Below are the code and all the weights of a small trained network. Each question names an input and a class and asks about switching units off, where a switched-off unit gives its printed mean instead of its output.

import numpy as np


def w(rows, s, z=0):
    codes = np.array(rows[::2]) - 128.0
    scale = np.full(codes.shape[1], s)
    scale[-1] = z or s
    return codes * scale


def norm(h):
    return h / np.sqrt((h * h).mean(-1, keepdims=True) + 1e-5)


def f(y):
    return y / 2 * (1 + np.tanh(0.7978845608 * (y + 0.044715 * y**3)))


def log_softmax(a):
    a = a - a.max(-1, keepdims=True)
    return a - np.log(np.exp(a).sum(-1, keepdims=True))


def net(x, mask):
    res = np.array(x, float).reshape(1, 5) / 4 @ E
    u = 0
    for l in range(2):
        y = f(norm(res) @ A[l][:, :-1].T + A[l][:, -1])
        res = res + np.where(mask[u : u + 9], y, B[l][:, -1]) @ B[l][:, :-1]
        u += 9
    return log_softmax(norm(res)[-1] @ U[:, :-1].T + U[:, -1])


A, B = {}, {}
E = w([
[137,123,107,116],'x0',
[122,127,130,133],'x1',
[180,170,163,108],'x2',
[28,155,107,2],'x3',
[129,2,200,64],'x4',
],0.0063)
A[0] = w([
[68,175,103,155,237],'0.n0',
[85,125,95,165,5],'0.n1',
[182,113,207,80,155],'0.n2',
[142,155,98,178,215],'0.n3',
[161,70,104,147,188],'0.n4',
[92,212,188,87,104],'0.n5',
[254,134,220,80,12],'0.n6',
[188,185,140,126,164],'0.n7',
[194,147,80,195,210],'0.n8',
],0.0095,0.0015)
B[0] = w([
[224,116,66,113,194],'0.n0',
[107,112,93,113,126],'0.n1',
[107,97,149,172,224],'0.n2',
[68,66,100,128,194],'0.n3',
[187,66,162,179,187],'0.n4',
[154,165,86,89,189],'0.n5',
[156,118,124,117,246],'0.n6',
[117,142,114,169,190],'0.n7',
[2,128,123,161,255],'0.n8',
],0.0086,0.0039)
A[1] = w([
[117,149,232,95,154],'1.n0',
[106,206,30,122,96],'1.n1',
[99,130,116,88,238],'1.n2',
[154,92,155,65,64],'1.n3',
[116,66,174,107,252],'1.n4',
[106,143,97,92,134],'1.n5',
[118,102,173,31,99],'1.n6',
[87,251,159,253,62],'1.n7',
[83,99,224,179,206],'1.n8',
],0.012,0.0021)
B[1] = w([
[70,104,149,188,164],'1.n0',
[176,86,121,83,239],'1.n1',
[182,229,178,178,171],'1.n2',
[97,160,65,111,169],'1.n3',
[139,163,213,149,230],'1.n4',
[158,171,141,139,161],'1.n5',
[1,190,123,168,199],'1.n6',
[74,91,105,155,224],'1.n7',
[210,146,96,46,254],'1.n8',
],0.0083,0.0065)
U = w([
[116,66,39,208,123],'0',
[251,238,30,23,50],'1',
[242,70,220,144,255],'2',
[58,246,208,89,59],'3',
],0.012,0.0015)

Each question gives the input, the list of numbers given to net, and the class t.
The units are the neurons (one row each of A and B). Each row of codes is followed by its name. A weight is (code - 128) times the scale printed after its matrix; where a second scale follows, it is the last column's (A, B and U).
mask holds one flag per neuron, layer by layer. A switched-off neuron (its flag False) gives its mean, the last column of its row in B, instead of its output. The means were averaged over made-up inputs and are rounded, as every weight is.
A unit's drop is (log p(t) with every unit on - log p(t) with that unit switched off) / (log p(t) with every unit on - log p(t) with every unit switched off).
The circuit of an input: a set's keep is (log p(t) with only the set's units on - log p(t) with every unit switched off) / (log p(t) with every unit on - log p(t) with every unit switched off). Starting from the 12 units with the biggest drops (on a tie, the unit counted first), units are removed one at a time, each time the one whose removal leaves the highest keep (on an exact tie, the one counted first), for as long as the keep stays at least 0.8.
units of the circuit, in order: the units of the circuit, biggest drop first
unit that matters most: the unit with the biggest drop
top k neurons in layer l: the k neurons of layer l with the biggest drops, biggest first
drop of u: that unit's drop, to one decimal
input [0,2,-6,8,0], class 1: units of the circuit, in order : [0.n0 0.n8]
input [0,-6,4,0,-8], class 0: units of the circuit, in order : [1.n7]
input [8,6,-6,1,1], class 3: top 4 neurons in layer 0 : [0.n7 0.n5 0.n2 0.n6]
input [-3,-8,-1,7,0], class 1: top 4 neurons in layer 0 : [0.n5 0.n0 0.n8 0.n2]
input [7,6,-6,0,4], class 2: top 2 neurons in layer 0 : [0.n4 0.n5]
input [0,1,4,5,0], class 1: top 2 neurons in layer 0 : [0.n5 0.n8]
input [3,-7,8,1,3], class 3: top 2 neurons in layer 1 : [1.n6 1.n3]
input [-8,1,7,-6,0], class 0: top 2 neurons in layer 0 : [0.n8 0.n7]
input [6,-5,-8,-4,1], class 2: top 2 neurons in layer 1 : [1.n6 1.n7]
input [4,-7,4,-1,-6], class 0: top 2 neurons in layer 1 : [1.n7 1.n8]
input [7,1,-1,1,6], class 3: top 3 neurons in layer 1 : [1.n6 1.n3 1.n1]
input [-6,8,0,1,5], class 3: top 3 neurons in layer 1 : [1.n6 1.n1 1.n3]
input [5,0,-3,8,-2], class 1: drop of 0.n0 : 0.1
input [-7,1,-2,7,-4], class 1: drop of 0.n8 : 0.0
input [5,-6,3,1,1], class 3: drop of 0.n0 : 1.9
input [-8,-6,-8,4,-8], class 1: unit that matters most : 0.n0
